Below are the code and all the weights of a small trained network. Each question names an input and a class and asks about switching units off, where a switched-off unit gives its printed mean instead of its output.

import numpy as np


def w(rows, s, z=0):
    codes = np.array(rows[::2]) - 128.0
    scale = np.full(codes.shape[1], s)
    scale[-1] = z or s
    return codes * scale


def norm(h):
    return h / np.sqrt((h * h).mean(-1, keepdims=True) + 1e-5)


def f(y):
    return np.maximum(y, 0)


def log_softmax(a):
    a = a - a.max(-1, keepdims=True)
    return a - np.log(np.exp(a).sum(-1, keepdims=True))


def net(x, mask):
    res = np.array(x, float).reshape(1, 2) / 4 @ E
    u = 0
    for l in range(2):
        y = f(norm(res) @ A[l][:, :-1].T + A[l][:, -1])
        res = res + np.where(mask[u : u + 4], y, B[l][:, -1]) @ B[l][:, :-1]
        u += 4
    return log_softmax(norm(res)[-1] @ U[:, :-1].T + U[:, -1])


A, B = {}, {}
E = w([
[72,22,35,100,75,254],'x0',
[127,185,191,176,98,94],'x1',
],0.0098)
A[0] = w([
[118,41,147,140,151,102,255],'0.n1',
[197,250,174,132,99,77,92],'0.n2',
[82,43,164,191,87,181,96],'0.n3',
[186,197,145,133,111,96,113],'0.n4',
],0.013,0.0036)
B[0] = w([
[169,179,116,118,160,138,181],'0.n1',
[104,124,198,135,154,8,247],'0.n2',
[30,157,71,57,73,243,236],'0.n3',
[82,109,181,116,169,118,198],'0.n4',
],0.013,0.011)
A[1] = w([
[144,166,86,59,180,157,113],'1.n1',
[61,59,186,116,97,224,254],'1.n2',
[93,62,141,179,58,136,218],'1.n3',
[9,91,91,108,52,191,187],'1.n4',
],0.014,0.0063)
B[1] = w([
[156,60,93,193,90,131,179],'1.n1',
[131,238,54,4,128,225,220],'1.n2',
[109,182,90,84,150,195,157],'1.n3',
[45,219,85,84,79,202,254],'1.n4',
],0.014,0.02)
U = w([
[253,5,32,229,98,163,6],'0',
[179,149,221,132,206,23,254],'1',
[91,190,43,61,74,235,184],'2',
],0.011,0.0068)

Each question gives the input, the list of numbers given to net, and the class t.
The units are the neurons (one row each of A and B). Each row of codes is followed by its name. A weight is (code - 128) times the scale printed after its matrix; where a second scale follows, it is the last column's (A, B and U).
mask holds one flag per neuron, layer by layer. A switched-off neuron (its flag False) gives its mean, the last column of its row in B, instead of its output. The means were averaged over made-up inputs and are rounded, as every weight is.
A unit's drop is (log p(t) with every unit on - log p(t) with that unit switched off) / (log p(t) with every unit on - log p(t) with every unit switched off).
The circuit of an input: a set's keep is (log p(t) with only the set's units on - log p(t) with every unit switched off) / (log p(t) with every unit on - log p(t) with every unit switched off). Starting from all 8 units, units are removed one at a time, each time the one whose removal leaves the highest keep (on an exact tie, the one counted first), for as long as the keep stays at least 0.8.
circuit, biggest first: the units of the circuit, biggest drop first
k most important neurons: the k neurons with the biggest drops, biggest first
k most important neurons of layer l: the k neurons of layer l with the biggest drops, biggest first
drop of u: that unit's drop, to one decimal
input [0,-4], class 0: 3 most important neurons	(0.n3 0.n2 1.n4)
input [-1,-2], class 0: most important neuron of layer 1	(1.n4)
input [-2,-8], class 0: circuit, biggest first	(0.n3 1.n4 0.n2 1.n2)
input [-1,-7], class 0: 2 most important neurons	(0.n3 1.n4)
input [0,-8], class 0: 2 most important neurons of layer 0	(0.n3 0.n1)
input [-1,-5], class 0: 2 most important neurons	(0.n3 0.n2)
input [1,8], class 1: 2 most important neurons of layer 0	(0.n2 0.n3)
input [0,0], class 0: 3 most important neurons of layer 0	(0.n2 0.n3 0.n4)
input [0,-7], class 0: 2 most important neurons of layer 0	(0.n3 0.n1)
input [-4,7], class 1: drop of 1.n1	0.0
input [-1,-3], class 0: drop of 0.n3	0.8
input [-4,-8], class 0: 3 most important neurons of layer 1	(1.n4 1.n2 1.n1)
